vug: 59 101 64 143 77
vipa: 85 138 111 97 85
rur: 134 72 56 108 62
boma: 146 156 66 122 74
siv: 97 85 139 111 113
Namud: 137 186 94 161 88
137 186 94 161
Namud
85 139 111
siv
start: 97 85 139 111
siv, 0
start: 146 156 66 122
boma, 0
start: 85 139
siv, 1
start: 85 138 111 97
vipa, 0
59 101 64
vug

gamo: 115 105 127 97 92 129 118 98 86 141 101 109 112 108
siv: 92 74 92 89 92 76 92 95 78 71 73 114 117 60
nena: 115 105 127 97 92 129 118 98 86 141 101 123 94 127
Namud: 122 98 104 103 130 93 105 111 99 93 85 118 103 164
boma: 83 102 97 89 92 76 92 95 78 71 73 114 117 97
vug: 106 97 122 98 103 103 130 93 96 94 100 85 99 102
83 102 97 89 92 76 92 95 78 71 73 114 117 97
boma
122 98 103 103 130 93
vug
start: 92 89 92 76 92 95 78 71 73 114 117
siv, 2

sikeg: 169 88 92 94 124 95 122 88 106 128 109 114 110 117 89 65 82 82 138 121 122 119 81 144 96 100 106 100
vipa: 47 111 113 69 110 84 52 86 86 141 151 81 103 94 63 84 106 91 105 168 94 91 159 69 115 93 63 98
gamo: 95 120 86 91 116 90 121 77 98 133 113 118 106 106 89 67 92 68 148 121 115 113 68 131 98 103 111 93
rur: 100 61 106 102 139 105 123 113 123 116 99 105 101 140 92 62 62 114 117 121 136 132 111 169 90 90 92 115
vug: 100 61 106 102 139 105 123 113 123 116 99 105 118 140 92 62 62 114 117 121 136 132 111 169 90 90 92 115
nubon: 159 69 115 94 63 98 104 56 82 131 107 100 91 93 98 73 117 96 141 103 112 128 87 97 85 86 95 117
100 61 106 102 139 105 123 113 123 116 99 105 118 140 92 62 62 114 117 121 136 132 111 169 90 90 92 115
vug
start: 110 117 89 65 82
sikeg, 12
start: 159 69 115 93 63 98
vipa, 22
118 140 92 62
vug

nena: 116 67 78 96
zut: 101 146 103 103
Namud: 141 62 115 82
gamo: 97 122 92 95
sikeg: 109 117 86 102
vipa: 92 22 39 84
vug: 116 67 78 92
rur: 92 22 98 82
start: 22 39
vipa, 1
start: 117 86 102
sikeg, 1
start: 97 122
gamo, 0

rur: 108 66 129 134 114 87 116 120 74
boma: 112 64 82 99 144 124 84 117 135
siv: 66 129 134 114 86 111 58 24 80
nov: 110 75 112 109 38 126 163 89 69
start: 112 64 82 99 144 124 84 117
boma, 0
66 129 134 114 87
rur
108 66 129 134 114 87 116 120 74
rur

gamo: 46 57 72 89 101 113 134 155
boma: 113 134 156 89 101 110 108 100
vipa: 46 57 72 89 101 108 110 55
113 134 156 89 101 110 108
boma
46 57 72 89 101 113 134 155
gamo
start: 113 134 155
gamo, 5

siv: 131 58 111 72 103 116
vug: 130 76 101 77 136 113
sikeg: 137 63 113 83 104 107
nubon: 139 92 117 75 130 118
rur: 126 74 94 79 141 111
gamo: 164 103 140 86 108 96
zut: 156 108 112 95 151 82
nov: 128 32 100 77 92 98
Namud: 86 110 96 86 101 81
nena: 92 151 100 70 92 98
boma: 137 63 113 77 104 107
vipa: 156 83 115 93 122 77
start: 156 108 112 95
zut, 0
start: 156 108 112 95 151
zut, 0
start: 86 108 96
gamo, 3
131 58 111 72
siv
95 151
zut

gamo: 29 91 129 162
boma: 96 135 105 165
vug: 73 168 147 77
zut: 32 119 147 121
sikeg: 109 143 129 162
nena: 115 121 118 102
nov: 109 143 158 139
143 129 162
sikeg
start: 29 91
gamo, 0
109 143 158 139
nov
start: 143 129 162
sikeg, 1

Namud: 59 109 99 99
gamo: 83 68 117 70
nov: 120 35 122 71
boma: 130 26 95 36
nubon: 91 64 120 101
nena: 120 35 133 87
sikeg: 134 124 168 15
vipa: 120 35 117 101
siv: 89 51 57 59
rur: 120 35 99 134
zut: 107 24 146 91
vug: 73 158 122 71
120 35 122 71
nov
start: 130 26 95
boma, 0
73 158 122 71
vug
57 59
siv
start: 35 122
nov, 1
start: 120 35 122
nov, 0
start: 35 133 87
nena, 1

nubon: 108 93 84 107 96 97 104 97 91 97 95 90 99 104 98 108 103 118 101 89 112 117 112 96 102
vipa: 63 88 85 90 121 91 78 67 98 138 124 51 81 37 91 77 120 91 98 52 117 73 154 127 72
rur: 98 99 103 82 97 82 108 90 84 107 104 97 81 91 98 91 37 120 77 100 110 107 108 81 77
start: 108 90 84 107
rur, 6
81 37 91 77 120 91 98
vipa
start: 138 124 51 81 37 91 77 120 91 98 52
vipa, 9
start: 108 93 84 107 96 97 104 97 91 97 95 90
nubon, 0
100 110 107
rur
103 118 101 89 112 117 112 96 102
nubon

nena: 116 95 90 112 98 42 43
nubon: 122 15 88 131 87 67 78
vipa: 114 116 95 90 112 98 43
114 116 95 90 112 98 43
vipa
start: 116 95 90 112 98 43
vipa, 1
98 43
vipa
116 95 90 112 98 42 43
nena
start: 90 112 98 42
nena, 2

siv: 68 73 138 82
boma: 125 77 124 97
vipa: 98 183 109 108
nov: 98 102 100 100
zut: 96 102 96 96
rur: 67 183 109 108
nena: 98 100 101 99
vug: 100 103 99 99
nubon: 100 98 101 100
gamo: 73 139 82 102
98 100 101
nena
start: 73 138 82
siv, 1
67 183 109 108
rur
start: 68 73
siv, 0
100 98
nubon
96 102
zut

nov: 90 75 102 99 136 60 100 91 57
gamo: 75 102 99 136 60 100 94 57 93
siv: 104 113 79 95 138 39 86 117 68
90 75 102 99 136 60 100 91 57
nov
start: 75 102 99 136 60 100 91 57
nov, 1
60 100 94
gamo
75 102 99 136 60 100 94 57 93
gamo

rur: 93 110 84 90 92 80 82 144
vipa: 115 99 131 105 163 95 106 70
vug: 83 102 93 109 84 90 92 110
nov: 89 122 58 99 67 78 91 166
boma: 63 115 54 102 26 96 85 122
sikeg: 95 122 80 106 89 93 94 113
Namud: 82 130 55 103 64 91 88 122
siv: 82 83 58 99 67 78 91 166
gamo: 98 123 77 103 85 94 94 115
zut: 82 83 58 99 58 78 91 166
nubon: 112 140 64 97 85 106 100 112
nena: 85 122 81 103 73 86 87 120
110 84 90 92 80
rur
start: 93 109 84 90 92
vug, 2
64 97 85 106 100
nubon
88 122
Namud
82 83 58 99 58 78 91 166
zut
94 94
gamo

nubon: 87 105 99 117 130 71 104
rur: 88 95 106 78 102 96 100
nena: 95 165 101 166 80 90 113
zut: 155 79 39 64 116 19 102
sikeg: 108 122 105 132 96 83 88
nov: 86 98 82 146 96 102 117
Namud: 82 117 146 86 98 137 104
gamo: 97 112 102 104 98 94 97
vug: 91 110 95 92 102 101 89
vipa: 86 98 82 146 137 117 117
122 105 132
sikeg
86 98 82 146 137 117
vipa
102 96
rur
106 78 102
rur

gamo: 137 93 103 18
vipa: 130 106 93 62
boma: 113 106 100 137
Namud: 130 98 100 137
rur: 91 105 103 78
nena: 119 93 106 62
93 106 62
nena
113 106 100 137
boma
start: 98 100 137
Namud, 1
start: 113 106 100
boma, 0

vipa: 97 97 98 99 98 99 99 97 98 98
rur: 101 100 100 100 100 100 102 101 99 102
nubon: 122 93 150 70 173 53 106 123 114 148
siv: 89 132 92 110 82 92 119 108 69 101
vug: 123 132 92 91 98 108 112 99 111 100
sikeg: 97 99 99 102 97 102 99 99 99 97
boma: 99 133 64 91 63 89 109 85 40 110
nov: 72 173 53 106 123 64 85 100 112 126
92 110 82 92 119 108 69
siv
98 99 98 99 99 97 98
vipa
89 132 92 110 82 92 119 108 69 101
siv
start: 70 173 53 106 123
nubon, 3
101 100 100 100 100 100 102 101 99 102
rur
start: 63 89 109
boma, 4

Namud: 29 25 107 127 93 79 120 46 118 72 116 134 97 74
gamo: 87 132 100 110 75 76 125 108 124 98 102 100 104 120
sikeg: 100 132 87 101 89 85 92 101 99 93 100 101 92 100
nov: 29 25 107 127 93 79 120 46 118 72 124 128 124 122
vug: 109 101 94 105 98 106 98 101 102 99 101 99 107 95
start: 87 132 100
gamo, 0
start: 100 110 75
gamo, 2

siv: 104 123 31 166 168 162
gamo: 72 94 65 94 122 139
sikeg: 95 122 77 139 101 69
nov: 159 162 136 102 123 143
159 162
nov
start: 102 123
nov, 3
94 122
gamo
136 102 123 143
nov
start: 123 31 166 168 162
siv, 1
start: 72 94 65 94 122
gamo, 0

nena: 95 102 100 62 82 117 156 126 80 123 83 77 68 41 60 102 126 105 132 143 67 100 162 86 72 132 116 116 90 125 117 87 119 86 101 90 84 98 72
zut: 83 123 132 62 82 117 156 126 80 123 83 77 68 41 60 102 126 105 132 143 67 100 162 86 72 132 116 116 90 125 117 48 140 48 80 56 119 151 128
nubon: 104 84 96 125 105 85 67 87 75 69 94 130 150 155 109 77 87 95 100 83 139 113 29 120 117 61 96 96 106 58 98 150 66 134 110 127 103 80 100
95 102 100 62 82 117 156 126 80 123 83 77 68 41 60 102 126 105 132 143 67 100 162 86 72 132 116 116 90 125 117 87 119 86 101 90 84 98 72
nena
start: 77 87 95 100 83 139 113
nubon, 15
83 123 132 62 82 117 156 126 80 123 83 77 68 41 60 102 126 105 132 143 67 100 162 86 72 132 116 116 90 125 117 48 140 48 80 56 119 151 128
zut

vipa: 89 93 122 123 100 100 103 85 94 101 78 106 94 99 100
boma: 58 97 111 111 99 100 134 83 95 99 76 127 86 97 102
nubon: 111 112 122 123 100 100 103 85 94 101 78 106 94 98 101
gamo: 123 99 124 108 100 99 89 97 106 100 97 97 86 97 100
58 97 111 111 99 100 134 83 95 99 76 127 86 97 102
boma
111 112 122 123 100 100 103 85 94 101 78 106 94 98 101
nubon
111 111
boma
start: 123 99 124 108 100 99 89
gamo, 0
start: 86 97 102
boma, 12
start: 97 86
gamo, 11

rur: 82 133 63 111 82 86 114 66 117 85 128 99 85 55 119 105 90 113 140 79 121 120 82 78 103 86 122 131 118 92 113 98 61 59 92 120 121 107 108 145 91 92 63 88 93 64 73 86 122 106 60 96 81 114 89 102 98 130 105 129 113
nena: 82 133 63 111 82 86 114 66 117 85 128 99 85 55 119 105 90 113 140 79 121 120 82 78 103 86 122 131 118 92 113 98 87 128 94 92 90 86 128 87 135 107 94 88 93 64 89 72 67 124 119 114 98 91 116 108 93 106 118 93 113
vug: 90 92 88 98 83 94 103 100 94 86 121 87 84 102 93 99 86 94 112 101 109 100 93 82 111 91 106 100 103 110 115 94 114 111 93 72 83 93 115 88 98 114 102 92 113 120 102 111 80 122 141 101 112 80 120 129 119 81 114 77 96
nov: 82 133 63 111 82 86 114 66 117 85 128 99 85 55 119 105 120 82 140 122 90 113 86 78 103 79 121 131 118 92 113 98 61 59 92 120 121 107 108 145 91 92 63 88 93 64 73 86 122 106 60 96 81 114 89 102 98 130 105 129 113
zut: 82 133 63 111 82 86 114 66 117 85 128 99 85 55 119 105 90 113 140 79 121 120 82 78 103 86 122 131 118 92 113 98 61 59 92 120 121 107 108 145 91 92 63 88 93 64 73 86 122 106 60 102 103 105 103 80 104 98 94 119 100
siv: 93 95 103 101 120 101 103 110 102 85 97 108 92 117 89 123 84 101 83 116 97 84 115 85 103 97 95 84 98 88 78 112 115 104 95 93 93 101 80 101 92 109 126 99 100 96 101 107 82 92 110 86 113 106 73 106 104 109 94 88 85
start: 86 122 106 60 102 103
zut, 47
82 133 63 111 82 86 114 66 117 85 128 99 85 55 119 105 90 113 140 79 121 120 82 78 103 86 122 131 118 92 113 98 87 128 94 92 90 86 128 87 135 107 94 88 93 64 89 72 67 124 119 114 98 91 116 108 93 106 118 93 113
nena
82 133 63 111 82 86 114 66 117 85 128 99 85 55 119 105 90 113 140 79 121 120 82 78 103 86 122 131 118 92 113 98 61 59 92 120 121 107 108 145 91 92 63 88 93 64 73 86 122 106 60 96 81 114 89 102 98 130 105 129 113
rur
109 94
siv
109 94 88 85
siv

nena: 77 133 98 74 82 84 91 105 145 77 96 108 79 102 83 97 105 126 85 47 78 119 84 146 72 54 78 96 75 76 48 96 78
nov: 107 110 98 105 118 54 116 105 86 103 96 30 118 113 91 111 87 113 112 126 46 82 44 72 72 143 94 56 114 69 122 104 96
vug: 131 98 74 82 106 130 103 109 96 30 103 86 115 114 85 49 81 96 98 117 82 82 110 123 72 86 73 136 171 128 125 96 68
rur: 149 35 127 111 107 99 60 71 96 74 111 121 82 114 105 111 102 113 72 147 126 82 68 141 72 86 81 124 112 85 122 96 96
96 30 103 86
vug
start: 133 98 74 82
nena, 1
131 98 74 82 106 130 103 109 96 30 103
vug
start: 119 84 146
nena, 21
111 121
rur
131 98 74 82 106 130 103 109 96
vug

zut: 102 95 91 103
gamo: 83 122 114 99
siv: 62 79 50 160
boma: 113 96 67 161
nena: 93 118 116 99
nubon: 104 102 97 99
vipa: 122 110 122 94
rur: 113 96 85 121
start: 102 97 99
nubon, 1
113 96 85 121
rur

rur: 96 144 87 84 84 124 115 72 122 100 110 105 111 117 124 103 115 98 80 93 119 95 97 110 103 84 91 113 101 83 97 144 91 84 123 123 115 48 87 106 92 86 71 95 101 106 93 112 98 75 123 65 110 113 112 94 94 93 166
siv: 93 91 113 112 124 97 110 118 122 100 110 105 111 117 124 103 115 98 80 93 119 95 97 110 103 84 91 113 101 83 97 144 91 84 96 123 115 48 87 106 92 86 71 95 101 106 93 112 98 93 123 65 110 113 112 94 94 93 166
vug: 88 91 112 117 124 97 112 111 122 101 108 111 108 117 120 103 112 103 80 101 119 101 92 115 106 84 91 119 101 83 99 144 92 84 101 123 113 15 89 106 88 86 73 95 102 106 93 113 100 89 123 65 106 113 113 94 94 93 166
nov: 73 93 113 105 119 96 109 127 122 100 111 102 111 120 128 103 117 98 80 84 119 94 102 106 102 84 91 108 101 83 96 144 87 84 84 123 115 72 87 106 95 86 71 92 101 106 93 111 98 98 123 65 113 113 112 94 94 93 166
start: 106 88 86
vug, 39
73 95
vug
96 144 87 84 84 123 115 72
nov
119 101 83 99 144 92 84 101 123 113
vug
84 84 123
nov

rur: 120 119 112 106 97 85 100 94 95 96 91 97 104 112 118 121 117 112 106 100 100 99 103 105 106 71 106 72 118 90 118 89 72 90 110 122 128 122 108 95 88
zut: 86 90 93 97 91 92 80 78 80 80 91 102 112 124 133 150 137 128 113 95 81 68 75 85 100 113 122 121 113 103 99 79 80 88 100 111 118 119 116 109 108
sikeg: 133 125 113 102 108 100 119 115 109 93 93 95 105 120 132 129 131 119 110 106 104 103 96 84 69 60 62 73 86 101 82 72 59 52 54 71 90 106 117 117 115
boma: 86 81 78 83 82 81 99 118 122 124 116 104 93 84 78 75 78 83 90 99 107 111 111 105 97 88 84 84 75 99 105 130 143 154 157 161 153 135 115 90 65
gamo: 109 107 103 103 100 109 102 102 90 84 75 75 88 104 119 119 124 118 108 101 96 89 89 87 83 87 95 106 106 119 117 104 93 85 84 93 102 107 104 96 87
Namud: 108 121 132 133 129 107 83 80 79 84 92 100 100 97 95 92 102 107 106 99 89 79 83 94 107 118 118 106 90 72 71 89 102 111 109 107 96 88 82 87 83
siv: 106 89 72 58 57 65 76 97 99 101 95 98 108 119 128 126 124 117 68 113 85 113 100 75 95 81 81 92 94 88 103 99 96 95 101 113 120 121 115 101 103
nov: 81 104 126 136 139 122 96 85 73 74 96 102 114 123 128 136 129 126 117 105 93 85 81 89 100 111 115 115 116 105 100 97 97 94 95 86 86 93 104 116 126
nubon: 107 95 85 74 79 77 106 112 119 112 108 101 88 77 71 79 76 83 92 100 105 108 110 114 113 115 116 123 118 119 109 101 99 98 102 106 113 118 121 120 106
vipa: 146 140 124 108 85 68 68 64 70 85 85 96 97 97 98 103 108 114 119 117 112 108 94 87 87 88 92 98 90 89 105 100 96 90 81 74 71 75 87 106 128
118 118 106 90 72 71 89
Namud
113 95 81 68 75 85 100 113
zut
87 88 92 98 90 89 105 100 96 90
vipa
119 112 106 97 85 100 94 95 96
rur
103 100
gamo
start: 115 116 123 118
nubon, 25

zut: 155 71 104 112 138 132 111 98 91 100 118 99 97 124 70 91 104 85 59 69 123 74
nov: 110 70 70 115 111 112 96 104 100 97 99 118 91 104 85 59 70 116 124 41 40 84
sikeg: 110 70 70 115 108 112 96 104 100 97 99 118 91 104 85 59 70 116 124 41 91 84
110 70 70 115 111 112 96 104 100 97 99 118 91 104 85 59 70 116 124 41 40 84
nov
110 70 70 115 108 112 96 104 100 97 99 118 91 104 85 59 70 116 124 41 91 84
sikeg

rur: 97 99 98 108 106 96 95 103 99 98 112 100 102 107 102 35 60 104 75 101 104 47 100 100 99 101 99 98 73 74 161 97 154 97 101 123 119 99 94
boma: 101 100 99 107 99 101 99 109 101 100 105 92 102 100 101 101 105 97 104 99 99 97 101 100 100 94 100 101 112 116 135 99 112 96 99 106 97 100 100
zut: 96 97 98 83 101 83 110 73 101 100 106 93 100 106 103 18 94 98 94 99 103 49 101 101 100 94 99 100 76 47 161 98 154 106 98 61 98 102 102
gamo: 101 100 101 97 103 95 109 22 98 99 102 86 94 98 106 70 74 102 97 98 99 49 100 100 100 92 101 100 114 137 109 102 116 113 99 43 94 99 100
siv: 98 100 100 70 106 108 110 132 98 101 112 101 90 98 106 43 108 97 107 98 101 19 100 100 100 91 101 102 114 113 54 102 16 113 100 69 94 102 86
nubon: 99 100 100 97 99 108 98 111 100 100 95 101 98 100 99 84 99 100 103 100 99 70 99 99 100 100 101 102 113 144 130 99 92 102 100 140 92 99 96
vug: 98 83 101 83 110 73 100 100 100 101 101 99 102 102 100 101 108 100 107 100 99 97 100 100 100 100 100 100 98 93 82 100 101 103 101 99 108 100 102
161 97 154 97 101 123
rur
96 97 98 83
zut
96 97 98 83 101 83 110 73 101 100 106 93 100 106 103 18 94 98 94 99 103 49 101 101 100 94 99 100 76 47 161 98 154 106 98 61 98 102 102
zut
start: 98 83 101 83 110 73 101 100
zut, 2
start: 102 114
siv, 27

nena: 100 114 105 165 111 132 81 128 100 93 126 142 40 100 109 100 100 82
nubon: 110 106 71 123 107 66 101 106 94 105 100 102 100 92 102 70 91 101
rur: 100 66 96 107 124 106 73 100 100 75 94 143 105 89 117 100 113 105
zut: 98 83 122 100 115 99 89 127 110 78 100 106 98 100 106 70 116 119
gamo: 100 111 96 107 124 106 73 100 100 75 94 143 105 89 117 100 113 105
nov: 111 72 115 120 109 106 71 123 107 66 101 106 94 105 100 71 99 103
start: 109 106 71 123 107 66 101 106 94 105 100
nov, 4
100 111 96 107 124 106 73 100 100 75 94 143 105 89 117 100 113 105
gamo

Namud: 107 84 70 155 99
nena: 115 86 98 156 68
rur: 115 86 98 156 52
zut: 111 86 98 156 52
boma: 115 76 79 161 73
nov: 76 156 98 86 131
156 98 86
nov
start: 76 156 98 86
nov, 0
start: 115 76 79 161
boma, 0
115 86 98 156 68
nena
115 86 98 156 52
rur
start: 107 84 70 155
Namud, 0

boma: 98 87 165 112 120 61 83 102 124 87 78 94 116 105 100 117 62 146 118 79 120 117 157 116 66 68 107 87 139 101 70 132 105 36 75 121 76 65 120 124 89 113 83 120 100 101 123 104 63 116 84 114 125 93 124 98
nubon: 110 127 141 124 108 100 79 104 107 77 78 107 142 90 95 70 143 120 88 98 88 165 112 120 97 73 89 64 110 125 114 90 79 121 93 127 103 117 69 120 109 117 94 118 91 97 66 106 134 78 112 57 88 121 104 95
gamo: 110 127 141 124 108 100 79 104 107 77 78 107 142 90 95 70 143 120 88 98 88 165 112 120 97 73 89 64 110 125 114 90 79 121 93 127 126 104 148 77 48 85 86 73 94 72 123 84 75 148 106 95 91 120 118 105
siv: 88 93 142 72 31 122 123 90 125 123 92 77 96 136 81 99 72 46 81 102 82 86 97 63 105 90 125 105 98 126 100 72 86 79 149 82 102 126 78 133 104 114 126 118 114 118 116 90 107 63 116 111 72 88 89 146
110 127 141 124 108 100 79 104 107 77 78 107 142 90 95 70 143 120 88 98 88 165 112 120 97 73 89 64 110 125 114 90 79 121 93 127 103 117 69 120 109 117 94 118 91 97 66 106 134 78 112 57 88 121 104 95
nubon
110 127 141 124 108 100 79 104 107 77 78 107 142 90 95 70 143 120 88 98 88 165 112 120 97 73 89 64 110 125 114 90 79 121 93 127 126 104 148 77 48 85 86 73 94 72 123 84 75 148 106 95 91 120 118 105
gamo
133 104 114 126 118 114 118 116 90
siv
start: 133 104 114 126 118 114 118
siv, 39
start: 81 102 82
siv, 18

sikeg: 42 113 123 51 43 21 131 109 74 99
vipa: 64 122 141 71 69 62 149 104 86 109
boma: 59 132 118 51 88 29 117 110 97 111
start: 122 141
vipa, 1
start: 64 122 141 71 69 62
vipa, 0
88 29 117 110 97 111
boma

boma: 24 100 107 75 104 84
nena: 97 123 82 114 84 94
vug: 135 94 100 95 117 133
vipa: 42 119 100 85 97 73
siv: 66 116 73 106 123 101
zut: 122 114 115 93 68 93
Namud: 40 124 102 81 67 72
nov: 80 140 74 99 94 97
gamo: 68 152 91 98 70 59
start: 91 98 70 59
gamo, 2
135 94 100 95 117
vug

